[[128 135 124 125 131]
 [125 150 113 135 143]
 [128 130 127 129 129]
 [128 129 127 129 129]
 [139 148 106 117 139]]
|
[[128 135]
 [125 150]
 [128 130]]

[[130 119 131 129 141]
 [127 140 128 135 150]
 [128 140 113 130 141]
 [133 124 126 127 127]]
|
[[130 119]
 [127 140]
 [128 140]]

[[104 127]
 [128 130]
 [ 98 126]
 [116 104]]
|
[[104 127]
 [128 130]
 [ 98 126]]

[[149 122 119 121]
 [141 116 121 123]
 [120 136 118  98]]
|
[[149 122]
 [141 116]
 [120 136]]

[[132 129 127 131]
 [102 146 127 105]
 [135 131 125 141]]
|
[[132 129]
 [102 146]
 [135 131]]

[[122 128 126 129]
 [131 123 131 134]
 [146 154 136 154]
 [124 130 123 117]]
|
[[122 128]
 [131 123]
 [146 154]]

[[117 119 124 123 107]
 [140 144 133 131 147]
 [135 120 138 113 143]
 [131 124 153 120 138]]
|
[[117 119]
 [140 144]
 [135 120]]

[[130 127 136 139 124]
 [122 121 119 122 116]
 [138 127 138 154 129]
 [141 132 132 140 125]]
|
[[130 127]
 [122 121]
 [138 127]]

[[124 132 129]
 [126  99 137]
 [126 130 128]]
|
[[124 132]
 [126  99]
 [126 130]]
---
[[158 145 141 137 117]
 [137 128 128 145 108]
 [145 126 144 150 116]
 [145 149 134 133 103]]
|
[[145 141]
 [128 128]]

[[152 130 150 125]
 [128 132 116  98]]
|
[[130 150]
 [132 116]]

[[123 103 119]
 [129 156 137]
 [131 137 134]]
|
[[103 119]
 [156 137]]

[[118 134 129 135 126]
 [128 137 138 152 121]
 [122 128 125 118 126]
 [130 122 121 113 133]]
|
[[134 129]
 [137 138]]

[[117 131 133 113]
 [121 106 121 113]
 [130 141 136 132]
 [135 123 133 128]]
|
[[131 133]
 [106 121]]

[[149 146 109 128 152]
 [125 134 121 130 135]
 [121 122 136 132 127]
 [133 131 123 130 134]
 [116 133 128 131 125]]
|
[[146 109]
 [134 121]]

[[122 154 135 124]
 [136 141 124 143]
 [128 149 128 143]
 [115 156 136 129]
 [115 154 126 138]]
|
[[154 135]
 [141 124]]
---
[[150 108 112 133 102]
 [137 108 150 122 144]]
|
[[137 108 150 122 144]
 [150 108 112 133 102]]

[[144 120 130 124 111]
 [120 133 119 127 128]
 [126 131 138 149 126]
 [123 130 132 148 129]]
|
[[120 133 119 127 128]
 [123 130 132 148 129]
 [126 131 138 149 126]
 [144 120 130 124 111]]

[[136 131 156]
 [108 138 118]
 [117 116 129]
 [145 135 120]
 [118 118 145]
 [119 151 128]
 [123 101 125]]
|
[[108 138 118]
 [117 116 129]
 [118 118 145]
 [119 151 128]
 [123 101 125]
 [136 131 156]
 [145 135 120]]

[[107 139]
 [131 152]
 [104 129]
 [113 147]
 [106 120]
 [141 148]
 [122 151]]
|
[[104 129]
 [106 120]
 [107 139]
 [113 147]
 [122 151]
 [131 152]
 [141 148]]

[[133 130 123 130 123 117 135 120 126 149 127]
 [115 143 144 136 121 121 125 112 120 126 123]
 [140 119 120 130 147 133 122 127 152 118 141]
 [109 129 140 129 118 151 111 138 120 130 122]
 [105 134 147 132 118 151 111 136 118 124 120]
 [118 120 122 115 126 135 108 125 125 106 138]]
|
[[105 134 147 132 118 151 111 136 118 124 120]
 [109 129 140 129 118 151 111 138 120 130 122]
 [115 143 144 136 121 121 125 112 120 126 123]
 [118 120 122 115 126 135 108 125 125 106 138]
 [133 130 123 130 123 117 135 120 126 149 127]
 [140 119 120 130 147 133 122 127 152 118 141]]

[[106 145 102 135 125 114 108 144 145 134 114]
 [111 103 109 123 147 144 118 101 127 152 131]
 [131 103 126 110 109 133 108 102 143 130 147]
 [114 135 126 120 140 119 139 122 111 148 128]
 [119 115 140 138 145 122 150 150 107 111 140]]
|
[[106 145 102 135 125 114 108 144 145 134 114]
 [111 103 109 123 147 144 118 101 127 152 131]
 [114 135 126 120 140 119 139 122 111 148 128]
 [119 115 140 138 145 122 150 150 107 111 140]
 [131 103 126 110 109 133 108 102 143 130 147]]
